Here is a tiny trained network, its code and every weight. The questions are about switching its units off for an input and a target symbol, where a switched-off unit gives its printed mean instead of its output.

import numpy as np


def w(rows, s, z=0):
    codes = np.array(rows[::2]) - 128.0
    scale = np.full(codes.shape[1], s)
    scale[-1] = z or s
    return codes * scale


def f(y):
    return y / 2 * (1 + np.tanh(0.7978845608 * (y + 0.044715 * y**3)))


def softmax(a):
    e = np.exp(a - a.max(-1, keepdims=True))
    return e / e.sum(-1, keepdims=True)


def log_softmax(a):
    a = a - a.max(-1, keepdims=True)
    return a - np.log(np.exp(a).sum(-1, keepdims=True))


def net(x, mask):
    ids = ['ΘΛΨζξω'.index(c) for c in x.split()]
    T = len(ids)
    res = E[ids] + P[:T]
    q, k, v = (res @ M[0].T for M in (Q, K, V))
    z = softmax(np.where(np.tri(T) > 0, q @ k.T / 4**0.5, -1e9)) @ v
    res = res + np.where(mask[0], z, O[0][:, -1]) @ O[0][:, :-1]
    y = f(res @ A[0][:, :-1].T + A[0][:, -1])
    res = res + np.where(mask[1:13], y, B[0][:, -1]) @ B[0][:, :-1]
    return log_softmax(res[-1] @ U[:, :-1].T + U[:, -1])


Q, K, V, O, A, B = {}, {}, {}, {}, {}, {}
E = w([
[111,207,91,130,109,87,171,147,88,103,92],'Θ',
[50,66,101,160,106,165,75,62,114,64,116],'Λ',
[94,184,91,150,106,115,142,61,107,134,160],'Ψ',
[112,115,153,4,99,116,20,100,204,61,98],'ζ',
[147,172,136,131,144,120,116,67,98,169,126],'ξ',
[144,77,86,162,129,184,103,74,70,90,122],'ω',
],0.02)
P = w([
[121,59,9,35,205,121,108,78,72,208,58],'0',
[199,109,169,186,135,148,123,119,173,159,207],'1',
[143,134,88,145,145,95,184,137,157,121,131],'2',
[124,100,108,162,96,139,122,144,151,148,152],'3',
[107,144,123,133,143,111,146,134,142,129,98],'4',
[58,158,87,79,112,84,161,107,164,72,153],'5',
[100,153,94,112,129,103,155,128,132,75,107],'6',
[111,140,92,120,111,132,109,139,121,89,139],'7',
[113,138,140,130,107,164,69,115,114,133,159],'8',
[156,162,125,65,129,128,121,126,129,69,126],'9',
[112,158,123,102,123,123,100,132,126,103,98],'10',
[180,123,115,75,97,137,94,177,136,82,73],'11',
[116,160,151,90,111,139,76,113,134,120,114],'12',
[195,147,133,42,96,156,95,147,162,102,160],'13',
],0.013)
Q[0] = w([
[58,75,201,218,189,96,216,168,135,122,235],'head 0',
[127,32,159,59,184,95,175,231,110,176,111],'head 0',
[113,163,157,166,155,170,119,177,165,91,97],'head 0',
[158,223,119,207,1,205,130,71,140,101,97],'head 0',
],0.0057)
K[0] = w([
[95,124,255,152,101,132,185,140,160,49,210],'head 0',
[117,155,186,237,50,107,183,156,130,113,145],'head 0',
[77,126,70,113,66,176,187,168,228,109,90],'head 0',
[185,174,69,113,106,110,91,118,168,203,81],'head 0',
],0.007)
V[0] = w([
[209,188,139,203,208,11,153,68,143,165,201],'head 0',
[128,138,168,48,19,122,81,84,213,163,89],'head 0',
[128,208,65,115,37,1,154,105,114,2,85],'head 0',
[102,115,67,238,65,140,87,85,129,133,144],'head 0',
],0.0064)
O[0] = w([
[117,169,197,124,65,158,140,103,178,158,41,1],'head 0',
[104,67,167,42,216,117,72,200,12,37,141,153],'head 0',
[171,90,123,48,238,197,80,98,254,56,161,170],'head 0',
[92,176,96,223,33,175,164,235,174,70,200,166],'head 0',
],0.009,0.0075)
A[0] = w([
[138,153,93,156,142,254,109,79,29,115,169,188],'neuron 0',
[147,131,121,144,115,83,126,84,57,153,74,207],'neuron 1',
[138,117,124,193,128,159,106,87,134,134,139,233],'neuron 2',
[152,160,123,110,204,141,83,96,159,80,101,170],'neuron 3',
[95,123,86,170,79,189,183,136,213,146,108,248],'neuron 4',
[163,69,131,61,120,178,71,140,112,148,99,230],'neuron 5',
[182,181,120,141,115,103,109,127,153,213,127,250],'neuron 6',
[143,112,166,56,173,128,107,151,48,117,115,93],'neuron 7',
[109,193,171,171,117,47,130,241,154,157,145,59],'neuron 8',
[140,158,188,143,89,189,153,137,172,82,187,217],'neuron 9',
[100,107,52,90,179,121,138,128,81,186,135,167],'neuron 10',
[125,83,149,98,120,121,95,107,114,113,132,127],'neuron 11',
],0.0085,0.0015)
B[0] = w([
[103,167,204,163,216,139,137,90,141,74,104,246],'neuron 0',
[79,190,166,172,116,64,191,222,169,118,134,147],'neuron 1',
[118,151,109,57,115,127,173,48,133,137,117,170],'neuron 2',
[77,130,85,94,148,176,208,152,139,165,193,233],'neuron 3',
[107,198,6,31,130,124,117,103,137,109,43,182],'neuron 4',
[105,182,149,130,153,120,91,131,156,197,137,206],'neuron 5',
[114,164,86,128,142,144,40,132,119,139,78,144],'neuron 6',
[139,71,54,125,136,136,156,75,73,181,92,216],'neuron 7',
[222,110,127,169,154,91,178,58,158,128,95,148],'neuron 8',
[175,138,19,41,61,194,38,123,127,110,78,168],'neuron 9',
[226,2,170,201,78,160,58,32,101,87,65,192],'neuron 10',
[168,87,188,29,159,134,148,161,60,80,80,188],'neuron 11',
],0.0066,0.013)
U = w([
[171,109,112,157,114,85,135,3,167,113,58,233],'Θ',
[48,205,86,88,177,131,80,168,57,116,73,253],'Λ',
[113,67,124,131,94,159,168,139,72,167,112,20],'Ψ',
[108,116,121,169,165,94,72,202,101,92,170,63],'ζ',
[76,87,145,112,148,140,194,125,149,163,149,27],'ξ',
[81,130,199,90,99,88,146,117,94,121,66,174],'ω',
],0.0074,0.00078)

Each question gives the input, a string of symbols that net reads in full, and the target symbol t.
The units are the heads (4 rows each of Q, K, V and O) and the neurons (one row each of A and B). Each row of codes is followed by its name. A weight is (code - 128) times the scale printed after its matrix; where a second scale follows, it is the last column's (O, A, B and U).
mask holds one flag per unit, heads first, then neurons. A switched-off unit (its flag False) gives its mean, the last column of its rows in O or B, instead of its output. The means were averaged over made-up inputs and are rounded, as every weight is.
A unit's drop is (log p(t) with every unit on - log p(t) with that unit switched off) / (log p(t) with every unit on - log p(t) with every unit switched off).
The circuit of an input: a set's keep is (log p(t) with only the set's units on - log p(t) with every unit switched off) / (log p(t) with every unit on - log p(t) with every unit switched off). Starting from the 12 units with the biggest drops (on a tie, the unit counted first), units are removed one at a time, each time the one whose removal leaves the highest keep (on an exact tie, the one counted first), for as long as the keep stays at least 0.8.
circuit, biggest first: the units of the circuit, biggest drop first
unit that matters most: the unit with the biggest drop
top k neurons: the k neurons with the biggest drops, biggest first
drop of u: that unit's drop, to one decimal
input Θ Λ Ψ Λ Λ Λ ζ Θ ξ Λ Θ, target ξ: circuit, biggest first	head 0; neuron 3; neuron 4
input Λ ω Λ, target Λ: circuit, biggest first	head 0; neuron 4
input Λ Θ Λ Ψ ζ Ψ ω ξ Θ Λ Θ ξ ω, target ζ: circuit, biggest first	head 0; neuron 4
input ζ ζ Θ Λ ζ ζ ζ ξ ω Θ ξ, target Ψ: unit that matters most	neuron 10
input Θ Λ Ψ Θ Θ Ψ ζ ξ ξ, target ξ: top 3 neurons	neuron 3; neuron 4; neuron 10
input Λ Θ ζ ω ξ Ψ Θ Λ Λ ξ, target ζ: circuit, biggest first	head 0; neuron 4; neuron 7
input Θ Ψ Λ ζ Θ ζ Θ Λ Λ Θ ω Θ Ψ ζ, target ξ: circuit, biggest first	neuron 3; head 0
input Θ ω ζ ξ Λ Ψ Λ Λ, target ξ: circuit, biggest first	head 0; neuron 3; neuron 4
input ζ Λ ζ ξ Λ Λ ζ ω, target Ψ: top 4 neurons	neuron 10; neuron 7; neuron 3; neuron 11
input Θ ζ ξ, target ξ: circuit, biggest first	head 0; neuron 3; neuron 4; neuron 9
input ω Λ Θ ω Λ ξ Λ Ψ, target Θ: circuit, biggest first	neuron 8; head 0
input Θ Λ Λ Ψ ω Λ ξ ζ Λ ω, target ξ: circuit, biggest first	neuron 3; head 0; neuron 10
input ξ Ψ Ψ Ψ ξ Λ ζ Θ Θ Θ, target ω: circuit, biggest first	head 0; neuron 4
input ζ Λ Λ ζ ω Θ ζ, target Ψ: unit that matters most	neuron 7
input Θ Θ Θ Λ ζ Λ ζ ζ Λ Λ ξ ω Λ, target ξ: top 3 neurons	neuron 3; neuron 4; neuron 9
input Θ ζ Λ ω ω Θ ζ ζ Θ, target ξ: top 4 neurons	neuron 3; neuron 4; neuron 9; neuron 6
input Λ Λ Θ ξ ω Λ Θ ξ ζ ζ ζ Λ Θ ξ, target ζ: top 2 neurons	neuron 4; neuron 2
input ζ Θ Θ Λ Ψ Λ Λ, target Ψ: top 3 neurons	neuron 10; neuron 7; neuron 3
input Λ ζ Λ Ψ Λ Ψ Ψ ω ω, target ζ: top 2 neurons	neuron 7; neuron 4
input ξ ξ Λ ω Λ Ψ ξ ω Ψ Θ ξ ω Λ ζ, target ω: top 2 neurons	neuron 4; neuron 11
input ζ ζ Θ Ψ Λ Λ ζ Λ Λ Θ Ψ, target Ψ: drop of neuron 4	0.1
input ζ Θ ω ξ Θ, target Ψ: drop of neuron 7	0.5
input ζ ζ ω ζ, target Ψ: drop of neuron 7	1.0
